Below is a small trained network, with its code and all its weights. Each question gives an input and a class and asks what happens when units are switched off, that is, made to give their printed mean instead of their output.

import numpy as np


def w(rows, s, z=0):
    codes = np.array(rows[::2]) - 128.0
    scale = np.full(codes.shape[1], s)
    scale[-1] = z or s
    return codes * scale


def norm(h):
    return h / np.sqrt((h * h).mean(-1, keepdims=True) + 1e-5)


def f(y):
    return np.maximum(y, 0)


def log_softmax(a):
    a = a - a.max(-1, keepdims=True)
    return a - np.log(np.exp(a).sum(-1, keepdims=True))


def net(x, mask):
    res = np.array(x, float).reshape(1, 8) / 4 @ E
    u = 0
    for l in range(2):
        y = f(norm(res) @ A[l][:, :-1].T + A[l][:, -1])
        res = res + np.where(mask[u : u + 9], y, B[l][:, -1]) @ B[l][:, :-1]
        u += 9
    return log_softmax(norm(res)[-1] @ U[:, :-1].T + U[:, -1])


A, B = {}, {}
E = w([
[186,111,62,123,206,36,142],'x0',
[124,117,143,128,140,127,112],'x1',
[134,131,118,132,117,129,133],'x2',
[125,128,128,125,126,125,131],'x3',
[125,117,126,133,136,132,117],'x4',
[70,187,154,255,184,130,160],'x5',
[63,219,78,111,111,103,20],'x6',
[131,126,128,131,127,128,125],'x7',
],0.0089)
A[0] = w([
[102,162,127,184,190,68,151,87],'0.n0',
[132,153,129,164,76,163,71,72],'0.n1',
[147,58,179,58,51,159,146,159],'0.n2',
[198,43,108,156,191,63,201,32],'0.n3',
[117,147,92,52,116,124,64,4],'0.n4',
[143,83,199,204,131,128,196,106],'0.n5',
[169,112,101,70,173,3,129,59],'0.n6',
[131,172,95,160,137,52,75,90],'0.n7',
[159,114,119,101,153,153,151,109],'0.n8',
],0.013,0.0024)
B[0] = w([
[174,199,137,148,225,133,81,203],'0.n0',
[81,159,142,126,141,64,212,170],'0.n1',
[189,120,143,178,113,168,8,238],'0.n2',
[60,207,225,144,112,51,106,245],'0.n3',
[104,50,150,136,94,44,196,202],'0.n4',
[109,95,29,96,111,217,179,225],'0.n5',
[106,36,36,85,76,139,197,234],'0.n6',
[218,122,96,108,201,159,95,201],'0.n7',
[163,110,173,160,119,136,96,163],'0.n8',
],0.013,0.011)
A[1] = w([
[80,105,118,211,132,69,169,86],'1.n0',
[128,126,168,66,42,76,92,40],'1.n1',
[81,187,157,145,159,148,166,132],'1.n2',
[99,239,192,103,194,90,182,92],'1.n3',
[80,77,76,93,135,251,218,2],'1.n4',
[97,145,160,81,88,95,55,69],'1.n5',
[178,91,97,150,114,160,83,55],'1.n6',
[172,146,197,161,148,150,81,169],'1.n7',
[97,90,249,125,69,57,182,128],'1.n8',
],0.014,0.0024)
B[1] = w([
[135,117,161,168,137,189,93,192],'1.n0',
[127,191,164,154,254,158,166,226],'1.n1',
[123,75,106,107,76,130,143,211],'1.n2',
[104,127,168,142,48,167,111,246],'1.n3',
[154,77,138,99,157,30,138,210],'1.n4',
[173,100,78,81,107,109,104,189],'1.n5',
[38,232,144,146,118,144,173,198],'1.n6',
[101,79,124,106,82,97,160,203],'1.n7',
[180,193,87,116,183,117,79,255],'1.n8',
],0.017,0.0094)
U = w([
[80,159,187,161,57,198,112,94],'0',
[190,223,123,114,253,99,76,21],'1',
[127,40,99,93,164,91,221,252],'2',
],0.012,0.0012)

Each question gives the input, the list of numbers given to net, and the class t.
The units are the neurons (one row each of A and B). Each row of codes is followed by its name. A weight is (code - 128) times the scale printed after its matrix; where a second scale follows, it is the last column's (A, B and U).
mask holds one flag per neuron, layer by layer. A switched-off neuron (its flag False) gives its mean, the last column of its row in B, instead of its output. The means were averaged over made-up inputs and are rounded, as every weight is.
A unit's drop is (log p(t) with every unit on - log p(t) with that unit switched off) / (log p(t) with every unit on - log p(t) with every unit switched off).
The circuit of an input: a set's keep is (log p(t) with only the set's units on - log p(t) with every unit switched off) / (log p(t) with every unit on - log p(t) with every unit switched off). Starting from the 12 units with the biggest drops (on a tie, the unit counted first), units are removed one at a time, each time the one whose removal leaves the highest keep (on an exact tie, the one counted first), for as long as the keep stays at least 0.8.
units of the circuit, in order: the units of the circuit, biggest drop first
most important unit: the unit with the biggest drop
k most important neurons of layer l: the k neurons of layer l with the biggest drops, biggest first
drop of u: that unit's drop, to one decimal
input [7,8,-5,-4,7,-8,-7,7], class 1: units of the circuit, in order : 0.n3
input [0,-1,-6,-3,8,4,0,-2], class 2: 3 most important neurons of layer 1 : 1.n8, 1.n1, 1.n7
input [0,2,6,-3,7,-6,-5,-7], class 0: units of the circuit, in order : 0.n2, 1.n6
input [8,2,-6,7,8,3,0,-8], class 0: 2 most important neurons of layer 1 : 1.n3, 1.n8
input [7,-2,-8,-7,-2,6,-2,-6], class 0: units of the circuit, in order : 0.n3, 1.n3
input [-7,3,-2,-7,-8,0,1,-6], class 1: units of the circuit, in order : 0.n1, 1.n8
input [-3,3,8,4,-7,1,0,-6], class 2: 2 most important neurons of layer 0 : 0.n3, 0.n4
input [1,-8,3,-7,6,-7,-4,0], class 1: 4 most important neurons of layer 0 : 0.n3, 0.n5, 0.n7, 0.n0
input [0,4,-8,3,5,1,8,-5], class 0: 2 most important neurons of layer 0 : 0.n6, 0.n5
input [1,1,0,8,-1,-4,-7,-2], class 1: 3 most important neurons of layer 0 : 0.n3, 0.n7, 0.n0
input [0,-7,7,-3,2,-4,-8,6], class 0: 4 most important neurons of layer 0 : 0.n2, 0.n4, 0.n5, 0.n1
input [8,-4,-3,1,-1,0,6,1], class 2: 2 most important neurons of layer 1 : 1.n8, 1.n1
input [0,1,8,2,6,-5,0,-3], class 0: 2 most important neurons of layer 1 : 1.n6, 1.n8
input [-8,-7,-8,-2,-4,6,-8,-3], class 2: most important unit : 1.n4
input [3,-2,6,5,-8,0,7,-7], class 2: 2 most important neurons of layer 0 : 0.n4, 0.n2
input [-6,-1,8,3,-2,7,0,6], class 2: 2 most important neurons of layer 0 : 0.n3, 0.n5
input [-1,3,-3,5,-1,-5,-5,-7], class 0: drop of 0.n2 : 1.7
input [3,-6,8,1,-7,2,-2,-1], class 0: drop of 0.n3 : 1.3
input [-5,-5,-4,0,-2,6,0,4], class 2: drop of 0.n5 : 0.5
input [5,-2,6,7,2,-4,1,4], class 2: units of the circuit, in order : 0.n6
